Below is a small trained network, with its code and all its weights. Each question gives an input and a class and asks what happens when units are switched off, that is, made to give their printed mean instead of their output.

import numpy as np


def w(rows, s, z=0):
    codes = np.array(rows[::2]) - 128.0
    scale = np.full(codes.shape[1], s)
    scale[-1] = z or s
    return codes * scale


def f(y):
    return np.maximum(y, 0)


def log_softmax(a):
    a = a - a.max(-1, keepdims=True)
    return a - np.log(np.exp(a).sum(-1, keepdims=True))


def net(x, mask):
    res = np.array(x, float).reshape(1, 8) / 4 @ E
    y = f(res @ A[0][:, :-1].T + A[0][:, -1])
    res = res + np.where(mask, y, B[0][:, -1]) @ B[0][:, :-1]
    return log_softmax(res[-1] @ U[:, :-1].T + U[:, -1])


A, B = {}, {}
E = w([
[129,43,83,120,120],'x0',
[152,216,131,34,103],'x1',
[139,190,54,161,249],'x2',
[105,157,141,36,230],'x3',
[16,161,137,85,125],'x4',
[221,135,117,102,164],'x5',
[113,125,74,151,143],'x6',
[112,107,143,94,122],'x7',
],0.012)
A[0] = w([
[106,187,186,81,83,212],'N0',
[120,77,161,180,137,87],'N1',
[162,95,146,124,105,88],'N2',
[142,103,112,144,183,127],'N3',
[149,148,111,176,171,104],'N4',
[95,81,86,145,103,119],'N5',
[170,201,168,115,148,77],'N6',
[217,121,128,113,74,176],'N7',
[194,136,153,179,83,57],'N8',
[180,51,123,91,88,106],'N9',
[130,127,57,102,151,151],'N10',
[72,119,69,123,122,47],'N11',
[140,122,87,94,169,76],'N12',
[122,77,153,248,124,65],'N13',
[141,93,118,109,125,3],'N14',
[182,166,138,187,81,132],'N15',
[169,78,143,127,123,126],'N16',
[106,58,122,74,156,68],'N17',
],0.017,0.0063)
B[0] = w([
[40,159,118,36,197,251],'N0',
[159,95,208,223,148,191],'N1',
[223,70,205,102,112,175],'N2',
[192,102,82,250,205,188],'N3',
[151,67,75,175,135,191],'N4',
[42,238,229,182,86,191],'N5',
[148,153,108,67,213,217],'N6',
[167,112,104,19,97,238],'N7',
[129,51,46,138,61,211],'N8',
[188,116,250,70,31,213],'N9',
[180,234,174,228,139,194],'N10',
[153,219,220,132,122,168],'N11',
[184,197,198,215,183,186],'N12',
[57,44,125,240,54,243],'N13',
[127,154,233,85,175,141],'N14',
[139,89,2,95,93,215],'N15',
[221,14,203,81,77,188],'N16',
[131,204,120,133,109,183],'N17',
],0.0086,0.017)
U = w([
[61,67,125,234,67,54],'0',
[162,123,21,118,63,27],'1',
[215,122,83,194,247,92],'2',
[202,72,187,72,103,2],'3',
[75,186,134,116,98,245],'4',
[80,151,120,85,161,120],'5',
],0.012,0.0062)

Each question gives the input, the list of numbers given to net, and the class t.
The units are the neurons (one row each of A and B). Each row of codes is followed by its name. A weight is (code - 128) times the scale printed after its matrix; where a second scale follows, it is the last column's (A, B and U).
mask holds one flag per neuron, in row order. A switched-off neuron (its flag False) gives its mean, the last column of its row in B, instead of its output. The means were averaged over made-up inputs and are rounded, as every weight is.
A unit's drop is (log p(t) with every unit on - log p(t) with that unit switched off) / (log p(t) with every unit on - log p(t) with every unit switched off).
The circuit of an input: a set's keep is (log p(t) with only the set's units on - log p(t) with every unit switched off) / (log p(t) with every unit on - log p(t) with every unit switched off). Starting from the 12 units with the biggest drops (on a tie, the unit counted first), units are removed one at a time, each time the one whose removal leaves the highest keep (on an exact tie, the one counted first), for as long as the keep stays at least 0.8.
circuit, biggest first: the units of the circuit, biggest drop first
top k neurons: the k neurons with the biggest drops, biggest first
drop of u: that unit's drop, to one decimal
input [-5,-6,4,-3,-8,6,-4,-8], class 0: circuit, biggest first -> (N13)
input [3,3,4,-3,4,5,-5,-1], class 2: top 2 neurons -> (N9; N5)
input [6,6,6,-6,0,8,-7,-7], class 1: top 4 neurons -> (N7; N15; N8; N1)
input [-6,4,-6,2,-1,5,4,-7], class 1: circuit, biggest first -> (N15; N9)
input [-8,8,-6,-7,-7,-3,-8,-6], class 1: top 2 neurons -> (N15; N8)
input [1,-7,2,3,-4,1,8,8], class 0: top 3 neurons -> (N13; N6; N5)
input [-4,6,3,1,-2,-3,6,0], class 2: top 2 neurons -> (N5; N9)
input [-1,3,4,1,0,0,-3,3], class 2: top 3 neurons -> (N5; N9; N7)
input [5,-2,2,6,-4,-8,-1,-1], class 2: top 2 neurons -> (N13; N3)
input [6,6,3,-7,2,-7,8,5], class 4: top 2 neurons -> (N11; N13)
input [2,6,-5,4,-3,-5,6,8], class 4: drop of N13 -> -0.1
input [-8,-4,-4,7,4,-3,0,8], class 5: drop of N0 -> 0.2
input [-3,4,0,-2,-6,2,-1,-4], class 1: drop of N15 -> 0.2
input [-6,-1,2,7,6,6,-4,5], class 5: circuit, biggest first -> (N0)
